Below are the code and all the weights of a small trained network. Each question names an input and a class and asks about switching units off, where a switched-off unit gives its printed mean instead of its output.

import numpy as np


def w(rows, s, z=0):
    codes = np.array(rows[::2]) - 128.0
    scale = np.full(codes.shape[1], s)
    scale[-1] = z or s
    return codes * scale


def norm(h):
    return h / np.sqrt((h * h).mean(-1, keepdims=True) + 1e-5)


def f(y):
    return y / 2 * (1 + np.tanh(0.7978845608 * (y + 0.044715 * y**3)))


def log_softmax(a):
    a = a - a.max(-1, keepdims=True)
    return a - np.log(np.exp(a).sum(-1, keepdims=True))


def net(x, mask):
    res = np.array(x, float).reshape(1, 3) / 4 @ E
    u = 0
    for l in range(4):
        y = f(norm(res) @ A[l][:, :-1].T + A[l][:, -1])
        res = res + np.where(mask[u : u + 7], y, B[l][:, -1]) @ B[l][:, :-1]
        u += 7
    return log_softmax(norm(res)[-1] @ U[:, :-1].T + U[:, -1])


A, B = {}, {}
E = w([
[222,36,67,49,121,115,124,23,82,67,163],'x0',
[98,158,3,159,79,215,84,156,135,119,137],'x1',
[186,166,149,250,136,107,64,78,135,36,102],'x2',
],0.0059)
A[0] = w([
[93,134,160,40,129,142,144,205,143,177,150,158],'L0N1',
[139,147,2,149,76,184,118,141,154,163,100,54],'L0N2',
[95,112,138,107,109,140,103,116,126,113,103,8],'L0N3',
[165,96,89,132,102,131,136,143,142,129,102,48],'L0N4',
[190,73,107,101,94,124,177,45,100,112,175,151],'L0N5',
[126,161,186,194,136,130,53,112,125,97,117,196],'L0N6',
[69,114,95,93,182,128,109,134,136,83,90,2],'L0N7',
],0.0051,0.0062)
B[0] = w([
[233,145,141,167,94,166,146,139,102,150,85,242],'L0N1',
[115,137,180,85,3,44,113,114,213,114,149,184],'L0N2',
[183,214,114,114,180,193,156,52,163,176,112,92],'L0N3',
[120,127,102,157,151,105,153,150,117,154,126,104],'L0N4',
[95,117,168,163,72,131,123,179,73,143,72,253],'L0N5',
[210,122,135,108,70,188,177,157,124,186,80,237],'L0N6',
[127,230,100,97,181,54,183,25,204,145,183,93],'L0N7',
],0.0059,0.0047)
A[1] = w([
[69,154,8,127,138,165,83,118,153,88,174,55],'L1N1',
[133,100,107,78,157,128,116,75,104,111,148,91],'L1N2',
[153,88,73,80,134,123,111,58,106,113,139,124],'L1N3',
[102,99,171,134,151,120,168,135,92,112,103,46],'L1N4',
[126,126,187,102,200,5,167,95,148,133,145,3],'L1N5',
[188,165,125,218,182,122,75,68,174,50,124,43],'L1N6',
[97,120,89,2,160,151,195,157,140,188,174,56],'L1N7',
],0.0069,0.0036)
B[1] = w([
[112,149,105,103,129,98,127,70,187,120,172,176],'L1N1',
[66,144,115,191,186,98,169,106,104,107,80,139],'L1N2',
[30,127,118,234,161,98,159,159,107,108,136,233],'L1N3',
[110,181,149,122,117,145,115,121,136,112,141,194],'L1N4',
[126,202,132,66,109,67,116,50,200,110,171,184],'L1N5',
[162,187,117,125,63,173,213,56,76,183,52,192],'L1N6',
[169,184,150,200,63,160,193,2,93,157,33,250],'L1N7',
],0.0093,0.0019)
A[2] = w([
[122,149,124,114,208,113,127,152,153,129,139,106],'L2N1',
[105,150,2,127,111,174,73,124,172,130,176,1],'L2N2',
[95,53,76,118,162,109,125,95,58,58,148,26],'L2N3',
[162,73,152,73,131,173,41,218,140,112,168,113],'L2N4',
[165,117,204,81,205,61,137,123,144,139,132,118],'L2N5',
[100,191,146,94,120,85,116,88,166,116,200,145],'L2N6',
[30,176,168,175,181,135,123,189,176,175,129,54],'L2N7',
],0.0093,0.0052)
B[2] = w([
[181,147,123,135,130,117,128,103,121,111,139,99],'L2N1',
[79,156,254,79,50,22,125,4,189,19,112,204],'L2N2',
[105,220,104,235,188,56,162,219,81,165,122,238],'L2N3',
[183,31,93,61,173,95,92,178,115,134,202,210],'L2N4',
[83,177,47,76,48,125,76,128,201,77,168,251],'L2N5',
[177,72,130,91,132,110,139,159,187,154,133,185],'L2N6',
[92,171,66,204,186,24,147,109,23,41,123,225],'L2N7',
],0.0077,0.0033)
A[3] = w([
[62,156,108,189,195,96,108,160,59,113,113,19],'L3N1',
[79,52,162,183,254,193,111,108,148,138,145,7],'L3N2',
[92,15,123,116,223,141,104,131,137,141,187,69],'L3N3',
[55,158,165,72,87,112,84,90,205,68,147,88],'L3N4',
[157,140,145,146,100,229,145,97,91,192,68,72],'L3N5',
[87,102,75,186,189,199,64,82,139,148,139,3],'L3N6',
[75,100,142,187,144,84,125,136,52,72,123,69],'L3N7',
],0.0096,0.0058)
B[3] = w([
[51,148,108,210,225,70,221,223,71,161,185,242],'L3N1',
[225,220,134,93,111,95,243,88,61,178,53,121],'L3N2',
[195,60,51,39,130,216,92,169,174,190,142,141],'L3N3',
[36,97,103,97,117,66,64,81,209,77,193,246],'L3N4',
[242,146,187,62,142,204,107,76,134,149,68,254],'L3N5',
[204,255,111,152,64,59,176,106,106,54,48,117],'L3N6',
[124,150,114,136,204,105,174,239,131,180,168,236],'L3N7',
],0.0089,0.0073)
U = w([
[225,195,183,127,100,214,186,71,88,194,34,160],'0',
[63,176,100,223,204,52,214,210,65,158,156,156],'1',
[67,130,128,74,52,56,84,63,200,73,160,149],'2',
[183,49,69,65,174,160,93,183,132,176,168,150],'3',
[19,77,196,177,198,252,65,76,69,129,178,2],'4',
[30,93,199,170,180,254,82,89,68,123,192,2],'5',
[29,91,199,168,188,244,74,83,69,132,183,2],'6',
[29,100,195,166,179,241,64,84,58,142,187,2],'7',
],0.017,0.016)

Each question gives the input, the list of numbers given to net, and the class t.
The units are the neurons (one row each of A and B). Each row of codes is followed by its name. A weight is (code - 128) times the scale printed after its matrix; where a second scale follows, it is the last column's (A, B and U).
mask holds one flag per neuron, layer by layer. A switched-off neuron (its flag False) gives its mean, the last column of its row in B, instead of its output. The means were averaged over made-up inputs and are rounded, as every weight is.
A unit's drop is (log p(t) with every unit on - log p(t) with that unit switched off) / (log p(t) with every unit on - log p(t) with every unit switched off).
The circuit of an input: a set's keep is (log p(t) with only the set's units on - log p(t) with every unit switched off) / (log p(t) with every unit on - log p(t) with every unit switched off). Starting from the 12 units with the biggest drops (on a tie, the unit counted first), units are removed one at a time, each time the one whose removal leaves the highest keep (on an exact tie, the one counted first), for as long as the keep stays at least 0.8.
circuit, biggest first: the units of the circuit, biggest drop first
most important unit: the unit with the biggest drop
k most important neurons: the k neurons with the biggest drops, biggest first
k most important neurons of layer l: the k neurons of layer l with the biggest drops, biggest first
drop of u: that unit's drop, to one decimal
input [6,-2,7], class 0: circuit, biggest first : (L1N6)
input [5,-6,3], class 2: 2 most important neurons : (L2N5 L1N5)
input [8,8,-6], class 1: 2 most important neurons : (L1N3 L0N6)
input [-1,3,1], class 3: 2 most important neurons of layer 0 : (L0N2 L0N6)
input [-6,-5,6], class 0: 2 most important neurons : (L1N6 L0N5)
input [-3,2,1], class 3: 3 most important neurons : (L2N4 L1N7 L1N3)
input [8,7,3], class 1: 2 most important neurons : (L2N3 L1N3)
input [8,8,-3], class 1: 3 most important neurons : (L1N3 L2N3 L1N2)
input [6,-3,-5], class 1: 2 most important neurons : (L0N6 L1N3)
input [-1,-2,0], class 3: 2 most important neurons : (L1N7 L2N4)
input [0,2,3], class 3: 2 most important neurons : (L0N6 L1N7)
input [0,8,8], class 0: 2 most important neurons : (L1N6 L0N6)
input [-3,2,-2], class 3: 3 most important neurons : (L0N1 L1N7 L2N4)
input [-3,-1,0], class 3: 2 most important neurons : (L1N7 L1N3)
input [1,-3,2], class 3: 4 most important neurons : (L2N4 L1N7 L0N6 L1N6)
input [-5,7,5], class 2: most important unit : L0N1
input [-3,-3,3], class 3: 4 most important neurons : (L0N6 L1N3 L1N7 L1N6)
input [7,6,5], class 1: drop of L1N3 : 2.6
input [6,5,1], class 1: drop of L2N3 : 0.8
input [7,0,-7], class 0: circuit, biggest first : (L1N7)
input [-1,5,-4], class 2: drop of L0N6 : 1.3
input [-4,8,-4], class 2: drop of L3N6 : 0.0
